Below are the code and all the weights of a small trained network. Each question names an input and a class and asks about switching units off, where a switched-off unit gives its printed mean instead of its output.

import numpy as np


def w(rows, s, z=0):
    codes = np.array(rows[::2]) - 128.0
    scale = np.full(codes.shape[1], s)
    scale[-1] = z or s
    return codes * scale


def f(y):
    return np.maximum(y, 0)


def log_softmax(a):
    a = a - a.max(-1, keepdims=True)
    return a - np.log(np.exp(a).sum(-1, keepdims=True))


def net(x, mask):
    res = np.array(x, float).reshape(1, 6) / 4 @ E
    y = f(res @ A[0][:, :-1].T + A[0][:, -1])
    res = res + np.where(mask, y, B[0][:, -1]) @ B[0][:, :-1]
    return log_softmax(res[-1] @ U[:, :-1].T + U[:, -1])


A, B = {}, {}
E = w([
[133,122,121,132,127,125,131,130,127,128,124],'x0',
[130,130,130,124,121,125,130,126,127,125,127],'x1',
[2,45,70,120,16,82,26,131,121,201,181],'x2',
[216,60,165,47,47,223,44,223,202,60,105],'x3',
[154,171,51,54,224,23,32,219,65,60,152],'x4',
[108,20,252,87,194,23,174,182,163,172,110],'x5',
],0.0059)
A[0] = w([
[63,191,93,187,193,51,192,56,73,170,156,113],'n1',
[143,151,71,70,205,36,61,206,79,60,170,72],'n2',
[150,223,34,163,76,227,95,85,86,104,144,75],'n3',
[190,65,155,43,52,198,70,212,190,62,107,83],'n4',
[99,88,194,187,69,204,193,62,199,173,124,71],'n5',
[48,77,86,131,66,96,62,134,119,170,151,1],'n6',
[111,35,240,97,187,45,158,175,158,186,104,94],'n7',
[149,180,64,160,92,188,102,85,100,115,134,36],'n8',
[60,170,102,173,173,46,181,63,62,168,157,104],'n9',
[122,117,122,134,126,131,128,130,123,133,114,96],'n10',
[200,94,150,85,85,183,84,171,168,92,108,59],'n11',
[243,223,173,143,231,171,221,125,125,63,50,37],'n12',
[79,170,110,171,171,61,175,69,75,171,152,66],'n13',
[103,94,180,177,69,191,182,69,184,180,127,34],'n14',
[138,156,73,73,195,42,57,195,95,91,154,53],'n15',
[71,180,106,170,178,54,192,64,57,175,147,90],'n16',
[144,150,66,78,194,41,60,191,91,82,148,48],'n17',
[1,50,44,131,14,77,16,127,110,201,182,41],'n18',
[137,158,72,66,207,42,52,201,91,87,158,65],'n19',
[154,205,36,166,85,222,85,72,90,100,140,80],'n20',
[126,133,121,119,129,122,134,119,135,133,121,87],'n21',
[131,49,214,89,155,63,156,161,134,150,128,67],'n22',
[244,212,176,149,232,173,222,119,127,50,64,35],'n23',
[191,80,163,47,71,202,67,212,193,77,125,64],'n24',
[118,31,238,94,179,41,167,165,156,169,112,95],'n25',
[152,196,58,154,80,206,96,84,78,119,148,47],'n26',
[125,34,246,103,171,41,164,161,149,176,106,75],'n27',
[105,170,119,159,175,85,186,80,98,155,112,55],'n28',
[105,76,194,184,62,218,214,45,210,192,106,86],'n29',
],0.0055,0.0039)
B[0] = w([
[186,37,145,174,209,216,38,217,182,121,94,227],'n1',
[191,149,152,195,75,121,192,51,42,169,61,228],'n2',
[74,203,38,112,142,79,169,156,184,43,131,215],'n3',
[184,49,147,195,223,205,37,203,178,139,102,236],'n4',
[205,153,140,196,76,107,182,67,28,166,55,193],'n5',
[81,102,186,50,96,88,123,100,140,165,195,184],'n6',
[64,213,16,118,128,105,171,151,185,32,140,220],'n7',
[96,177,62,120,132,107,148,148,158,62,112,173],'n8',
[186,57,148,159,198,207,45,203,172,134,102,217],'n9',
[127,124,129,123,137,135,125,130,122,136,129,128],'n10',
[152,69,148,161,186,174,65,177,148,143,114,191],'n11',
[25,75,230,1,52,58,108,90,134,220,252,229],'n12',
[180,75,143,156,181,201,54,190,165,130,105,195],'n13',
[191,143,149,180,99,132,162,66,54,154,59,178],'n14',
[190,155,150,173,71,128,195,53,58,162,70,209],'n15',
[179,62,135,160,190,203,46,198,166,123,103,213],'n16',
[179,147,151,183,68,124,195,60,61,163,74,208],'n17',
[42,86,245,1,73,53,120,93,142,209,254,254],'n18',
[185,149,145,185,62,129,192,47,39,167,58,220],'n19',
[63,209,34,119,137,87,171,157,184,35,138,212],'n20',
[121,126,125,129,124,142,125,128,126,128,127,128],'n21',
[86,196,49,120,142,119,150,144,163,54,131,187],'n22',
[32,78,225,13,57,50,107,94,134,219,252,228],'n23',
[186,48,138,177,228,205,47,199,167,152,97,225],'n24',
[64,228,23,118,134,109,160,151,187,33,138,217],'n25',
[89,197,52,119,153,102,163,155,172,53,128,189],'n26',
[73,202,30,115,133,104,161,144,172,40,135,211],'n27',
[150,74,138,134,171,167,66,178,167,127,128,172],'n28',
[214,158,136,189,78,105,198,52,28,161,44,210],'n29',
],0.0053,0.0081)
U = w([
[180,51,135,164,198,201,35,195,159,125,101,210],'0',
[191,163,133,181,81,121,196,57,2,154,53,87],'1',
[62,225,18,111,136,102,159,151,179,14,148,230],'2',
[58,87,215,35,88,80,109,104,123,201,252,2],'3',
],0.0093,0.00052)

Each question gives the input, the list of numbers given to net, and the class t.
The units are the neurons (one row each of A and B). Each row of codes is followed by its name. A weight is (code - 128) times the scale printed after its matrix; where a second scale follows, it is the last column's (A, B and U).
mask holds one flag per neuron, in row order. A switched-off neuron (its flag False) gives its mean, the last column of its row in B, instead of its output. The means were averaged over made-up inputs and are rounded, as every weight is.
A unit's drop is (log p(t) with every unit on - log p(t) with that unit switched off) / (log p(t) with every unit on - log p(t) with every unit switched off).
The circuit of an input: a set's keep is (log p(t) with only the set's units on - log p(t) with every unit switched off) / (log p(t) with every unit on - log p(t) with every unit switched off). Starting from the 12 units with the biggest drops (on a tie, the unit counted first), units are removed one at a time, each time the one whose removal leaves the highest keep (on an exact tie, the one counted first), for as long as the keep stays at least 0.8.
units of the circuit, in order: the units of the circuit, biggest drop first
most important unit: the unit with the biggest drop
top k neurons: the k neurons with the biggest drops, biggest first
drop of u: that unit's drop, to one decimal
input [5,-6,1,-5,2,6], class 2: units of the circuit, in order -> [n7]
input [7,0,-8,-5,7,4], class 3: top 3 neurons -> [n12 n23 n29]
input [3,0,8,-8,-1,0], class 0: top 3 neurons -> [n1 n9 n16]
input [6,1,-7,-2,4,8], class 2: top 3 neurons -> [n25 n7 n27]
input [-2,-1,5,-5,-7,6], class 1: top 3 neurons -> [n29 n5 n14]
input [-1,2,8,5,-8,5], class 1: top 2 neurons -> [n29 n5]
input [-1,1,4,0,4,0], class 1: top 2 neurons -> [n12 n23]
input [-4,2,5,-6,-5,8], class 2: top 2 neurons -> [n7 n25]
input [2,6,-6,-6,-1,6], class 0: top 2 neurons -> [n1 n16]
input [-4,8,-8,-8,4,6], class 0: top 4 neurons -> [n1 n16 n9 n18]
input [5,-3,3,7,-8,-6], class 1: top 4 neurons -> [n29 n5 n14 n1]
input [2,1,-7,-7,-5,-1], class 0: top 4 neurons -> [n1 n18 n16 n9]
input [3,5,6,0,8,8], class 1: drop of n19 -> 0.5
input [-3,5,4,6,-2,8], class 2: drop of n7 -> 0.2
input [6,3,-8,-6,5,-2], class 3: drop of n21 -> 0.0
input [-6,-1,7,5,5,1], class 3: most important unit -> n18
